Here is a tiny trained network, its code and every weight. The questions are about switching its units off for an input and a class, where a switched-off unit gives its printed mean instead of its output.

import numpy as np


def w(rows, s, z=0):
    codes = np.array(rows[::2]) - 128.0
    scale = np.full(codes.shape[1], s)
    scale[-1] = z or s
    return codes * scale


def norm(h):
    return h / np.sqrt((h * h).mean(-1, keepdims=True) + 1e-5)


def f(y):
    return np.maximum(y, 0)


def log_softmax(a):
    a = a - a.max(-1, keepdims=True)
    return a - np.log(np.exp(a).sum(-1, keepdims=True))


def net(x, mask):
    res = np.array(x, float).reshape(1, 6) / 4 @ E
    u = 0
    for l in range(2):
        y = f(norm(res) @ A[l][:, :-1].T + A[l][:, -1])
        res = res + np.where(mask[u : u + 15], y, B[l][:, -1]) @ B[l][:, :-1]
        u += 15
    return log_softmax(norm(res)[-1] @ U[:, :-1].T + U[:, -1])


A, B = {}, {}
E = w([
[109,78,178,111,156,227],'x0',
[29,223,162,108,231,68],'x1',
[178,80,1,81,153,110],'x2',
[190,123,136,21,134,113],'x3',
[8,169,129,60,66,110],'x4',
[66,16,146,123,132,44],'x5',
],0.0037)
A[0] = w([
[69,121,198,189,62,97,15],'0.n1',
[116,63,130,133,122,129,174],'0.n2',
[95,57,37,200,109,87,38],'0.n3',
[90,71,131,139,219,146,53],'0.n4',
[97,144,12,115,96,150,47],'0.n5',
[92,37,159,210,255,163,3],'0.n6',
[130,204,97,124,97,139,135],'0.n7',
[81,108,143,164,190,98,109],'0.n8',
[138,125,78,139,79,229,161],'0.n9',
[106,200,160,182,158,146,60],'0.n10',
[179,149,140,96,136,85,4],'0.n11',
[178,118,105,120,148,36,82],'0.n12',
[194,128,134,168,132,62,114],'0.n13',
[28,121,156,77,107,172,50],'0.n14',
[129,144,113,64,126,114,153],'0.n15',
],0.0088,0.0037)
B[0] = w([
[47,136,136,139,33,107,198],'0.n1',
[135,162,127,172,143,182,206],'0.n2',
[173,136,162,192,116,53,221],'0.n3',
[153,182,183,119,130,153,173],'0.n4',
[104,185,67,58,142,72,199],'0.n5',
[148,253,245,91,130,187,202],'0.n6',
[103,131,105,143,170,125,205],'0.n7',
[159,121,101,102,78,176,197],'0.n8',
[156,148,78,64,88,134,252],'0.n9',
[113,137,98,202,149,148,202],'0.n10',
[148,68,114,140,183,130,149],'0.n11',
[137,99,162,161,164,107,207],'0.n12',
[137,128,123,81,159,159,206],'0.n13',
[91,78,175,91,158,116,197],'0.n14',
[117,121,155,126,152,102,199],'0.n15',
],0.018,0.0043)
A[1] = w([
[202,61,91,113,47,201,2],'1.n1',
[139,147,131,192,79,150,98],'1.n2',
[171,106,174,145,155,127,131],'1.n3',
[95,148,146,136,184,86,76],'1.n4',
[121,113,148,161,152,124,162],'1.n5',
[33,53,140,145,40,123,18],'1.n6',
[117,135,102,163,201,147,79],'1.n7',
[98,73,98,165,149,80,151],'1.n8',
[180,100,127,129,169,112,159],'1.n9',
[86,132,55,204,154,181,36],'1.n10',
[106,14,150,78,205,138,9],'1.n11',
[198,167,97,149,143,135,73],'1.n12',
[78,110,129,87,121,145,129],'1.n13',
[173,91,121,88,96,161,99],'1.n14',
[201,84,167,180,144,7,63],'1.n15',
],0.011,0.0029)
B[1] = w([
[207,65,124,120,4,133,204],'1.n1',
[153,97,115,57,186,137,203],'1.n2',
[109,179,82,84,103,138,204],'1.n3',
[149,47,154,131,80,174,207],'1.n4',
[118,138,88,88,106,111,178],'1.n5',
[22,148,154,170,48,48,221],'1.n6',
[131,129,79,176,142,158,193],'1.n7',
[160,189,156,90,102,197,195],'1.n8',
[160,178,108,154,90,125,218],'1.n9',
[63,82,72,176,141,199,183],'1.n10',
[143,20,175,50,222,125,213],'1.n11',
[68,62,174,123,104,124,236],'1.n12',
[101,105,163,159,136,89,186],'1.n13',
[158,94,125,172,85,138,185],'1.n14',
[150,191,103,252,161,74,254],'1.n15',
],0.019,0.0045)
U = w([
[1,136,189,151,41,77,110],'0',
[105,151,48,43,126,62,79],'1',
[215,86,114,122,225,122,109],'2',
[80,41,225,62,196,101,15],'3',
[56,107,64,192,158,219,100],'4',
[209,78,116,103,10,140,132],'5',
[175,194,122,231,131,67,211],'6',
[142,216,233,100,122,206,247],'7',
],0.014,0.0015)

Each question gives the input, the list of numbers given to net, and the class t.
The units are the neurons (one row each of A and B). Each row of codes is followed by its name. A weight is (code - 128) times the scale printed after its matrix; where a second scale follows, it is the last column's (A, B and U).
mask holds one flag per neuron, layer by layer. A switched-off neuron (its flag False) gives its mean, the last column of its row in B, instead of its output. The means were averaged over made-up inputs and are rounded, as every weight is.
A unit's drop is (log p(t) with every unit on - log p(t) with that unit switched off) / (log p(t) with every unit on - log p(t) with every unit switched off).
The circuit of an input: a set's keep is (log p(t) with only the set's units on - log p(t) with every unit switched off) / (log p(t) with every unit on - log p(t) with every unit switched off). Starting from the 12 units with the biggest drops (on a tie, the unit counted first), units are removed one at a time, each time the one whose removal leaves the highest keep (on an exact tie, the one counted first), for as long as the keep stays at least 0.8.
circuit, biggest first: the units of the circuit, biggest drop first
most important unit: the unit with the biggest drop
top k neurons: the k neurons with the biggest drops, biggest first
k most important neurons of layer l: the k neurons of layer l with the biggest drops, biggest first
input [5,4,-6,-3,-7,-8], class 4: circuit, biggest first => (0.n10, 1.n10)
input [-1,4,5,4,2,5], class 6: top 3 neurons => (1.n15, 0.n13, 0.n14)
input [7,5,6,4,2,8], class 7: most important unit => 0.n4
input [-6,5,2,-7,-7,8], class 7: 2 most important neurons of layer 0 => (0.n6, 0.n8)
input [6,-7,-3,8,4,6], class 3: top 2 neurons => (0.n14, 1.n11)
input [-2,-1,-8,5,-8,0], class 7: 3 most important neurons of layer 0 => (0.n3, 0.n9, 0.n13)
input [-5,-3,6,-5,3,-4], class 1: top 2 neurons => (0.n5, 0.n9)
input [-2,-7,8,0,0,1], class 6: circuit, biggest first => (0.n3, 1.n15)
input [2,-2,0,-7,-6,-7], class 5: top 2 neurons => (0.n9, 1.n1)
input [-6,6,2,6,0,0], class 2: top 2 neurons => (1.n11, 0.n3)
input [-5,4,-4,5,-8,5], class 2: 3 most important neurons of layer 1 => (1.n11, 1.n6, 1.n8)
input [5,3,7,4,2,-3], class 1: 2 most important neurons of layer 1 => (1.n12, 1.n11)
input [-6,-3,-3,1,8,-7], class 1: 3 most important neurons of layer 1 => (1.n6, 1.n12, 1.n15)
input [7,8,1,0,4,-1], class 3: circuit, biggest first => (0.n14)
input [5,8,0,6,1,-5], class 3: top 3 neurons => (0.n14, 1.n11, 0.n2)
input [-7,-3,3,3,-8,8], class 6: top 2 neurons => (1.n15, 0.n3)
input [-8,-3,3,7,-6,4], class 6: top 2 neurons => (1.n15, 1.n9)
input [6,0,5,8,8,-6], class 3: top 2 neurons => (0.n14, 0.n15)
input [-8,3,0,3,4,1], class 2: top 2 neurons => (0.n3, 1.n11)
input [-6,7,2,-1,1,0], class 4: most important unit => 0.n3
input [6,8,5,8,-4,-6], class 2: 3 most important neurons of layer 1 => (1.n6, 1.n7, 1.n9)
